Below are the code and all the weights of a small trained network. Each question names an input and a class and asks about switching units off, where a switched-off unit gives its printed mean instead of its output.

import numpy as np


def w(rows, s, z=0):
    codes = np.array(rows[::2]) - 128.0
    scale = np.full(codes.shape[1], s)
    scale[-1] = z or s
    return codes * scale


def f(y):
    return np.maximum(y, 0)


def log_softmax(a):
    a = a - a.max(-1, keepdims=True)
    return a - np.log(np.exp(a).sum(-1, keepdims=True))


def net(x, mask):
    res = np.array(x, float).reshape(1, 4) / 4 @ E
    y = f(res @ A[0][:, :-1].T + A[0][:, -1])
    res = res + np.where(mask, y, B[0][:, -1]) @ B[0][:, :-1]
    return log_softmax(res[-1] @ U[:, :-1].T + U[:, -1])


A, B = {}, {}
E = w([
[75,84,133,200,81,99,145,99,118,8,173,23],'x0',
[246,99,122,82,156,248,118,149,105,91,87,171],'x1',
[121,154,127,137,129,105,215,200,155,36,242,161],'x2',
[125,213,235,171,192,103,95,105,100,189,202,146],'x3',
],0.011)
A[0] = w([
[144,89,91,186,149,158,183,194,79,72,225,115,170],'N1',
[87,68,100,109,110,119,107,143,129,110,98,111,150],'N2',
[151,115,151,231,157,82,59,50,72,145,145,53,106],'N3',
[168,95,66,118,128,176,81,52,105,138,53,134,212],'N4',
[134,178,156,197,135,106,179,108,118,70,176,142,98],'N5',
[77,85,132,170,73,77,210,105,139,60,254,75,195],'N6',
[113,77,89,97,110,85,162,58,133,101,32,53,254],'N7',
[64,159,89,171,88,93,87,133,114,180,101,130,207],'N8',
[123,211,210,169,206,79,99,101,93,230,130,153,156],'N9',
[139,150,128,137,135,142,131,130,105,127,174,178,156],'N10',
],0.01,0.0038)
B[0] = w([
[131,198,69,145,177,142,83,179,120,121,172,167,207],'N1',
[154,109,202,116,141,93,102,106,148,117,140,181,173],'N2',
[114,68,139,86,124,125,157,80,103,171,81,106,200],'N3',
[148,110,104,154,179,148,143,181,109,155,49,145,225],'N4',
[129,160,78,138,156,130,107,97,93,91,141,123,184],'N5',
[129,122,123,237,172,129,106,116,74,74,193,118,251],'N6',
[62,113,150,78,151,64,102,120,122,87,111,130,219],'N7',
[124,169,139,120,98,88,110,130,141,113,141,200,184],'N8',
[133,210,138,59,80,116,85,99,177,149,251,123,229],'N9',
[156,153,149,70,129,99,138,156,165,132,118,130,159],'N10',
],0.012,0.021)
U = w([
[213,152,65,141,173,172,135,199,185,139,178,191,101],'0',
[173,30,100,137,210,142,180,199,88,116,26,167,246],'1',
[93,157,132,243,167,48,86,134,144,48,255,120,151],'2',
[102,86,130,139,184,161,131,74,91,192,141,64,55],'3',
[123,116,74,237,89,149,234,126,138,172,132,54,4],'4',
[130,96,167,208,78,161,206,165,175,144,139,88,30],'5',
[112,144,211,32,117,46,141,125,224,183,188,150,234],'6',
],0.0079,0.0031)

Each question gives the input, the list of numbers given to net, and the class t.
The units are the neurons (one row each of A and B). Each row of codes is followed by its name. A weight is (code - 128) times the scale printed after its matrix; where a second scale follows, it is the last column's (A, B and U).
mask holds one flag per neuron, in row order. A switched-off neuron (its flag False) gives its mean, the last column of its row in B, instead of its output. The means were averaged over made-up inputs and are rounded, as every weight is.
A unit's drop is (log p(t) with every unit on - log p(t) with that unit switched off) / (log p(t) with every unit on - log p(t) with every unit switched off).
The circuit of an input: a set's keep is (log p(t) with only the set's units on - log p(t) with every unit switched off) / (log p(t) with every unit on - log p(t) with every unit switched off). Starting from all 10 units, units are removed one at a time, each time the one whose removal leaves the highest keep (on an exact tie, the one counted first), for as long as the keep stays at least 0.8.
units of the circuit, in order: the units of the circuit, biggest drop first
top k neurons: the k neurons with the biggest drops, biggest first
drop when u is switched off: that unit's drop, to one decimal
input [-6,-2,-3,-7], class 1: top 2 neurons	(N9 N4)
input [1,4,-6,6], class 6: top neuron	(N9)
input [-4,1,0,1], class 6: top 2 neurons	(N6 N1)
input [-3,-5,0,-4], class 6: top 2 neurons	(N6 N1)
input [-8,6,0,3], class 6: top 3 neurons	(N6 N9 N1)
input [5,8,1,-2], class 1: top 2 neurons	(N9 N6)
input [-1,4,5,3], class 0: top 2 neurons	(N6 N7)
input [0,5,5,5], class 0: top 3 neurons	(N6 N7 N10)
input [0,2,-5,2], class 6: top 2 neurons	(N6 N9)
input [-4,2,4,-7], class 1: drop when N9 is switched off	1.3
input [-2,1,1,-2], class 1: drop when N9 is switched off	0.9
input [0,8,1,0], class 1: drop when N4 is switched off	0.1
input [-5,3,5,7], class 6: drop when N3 is switched off	0.0
input [-7,6,3,-6], class 1: units of the circuit, in order	(N9)
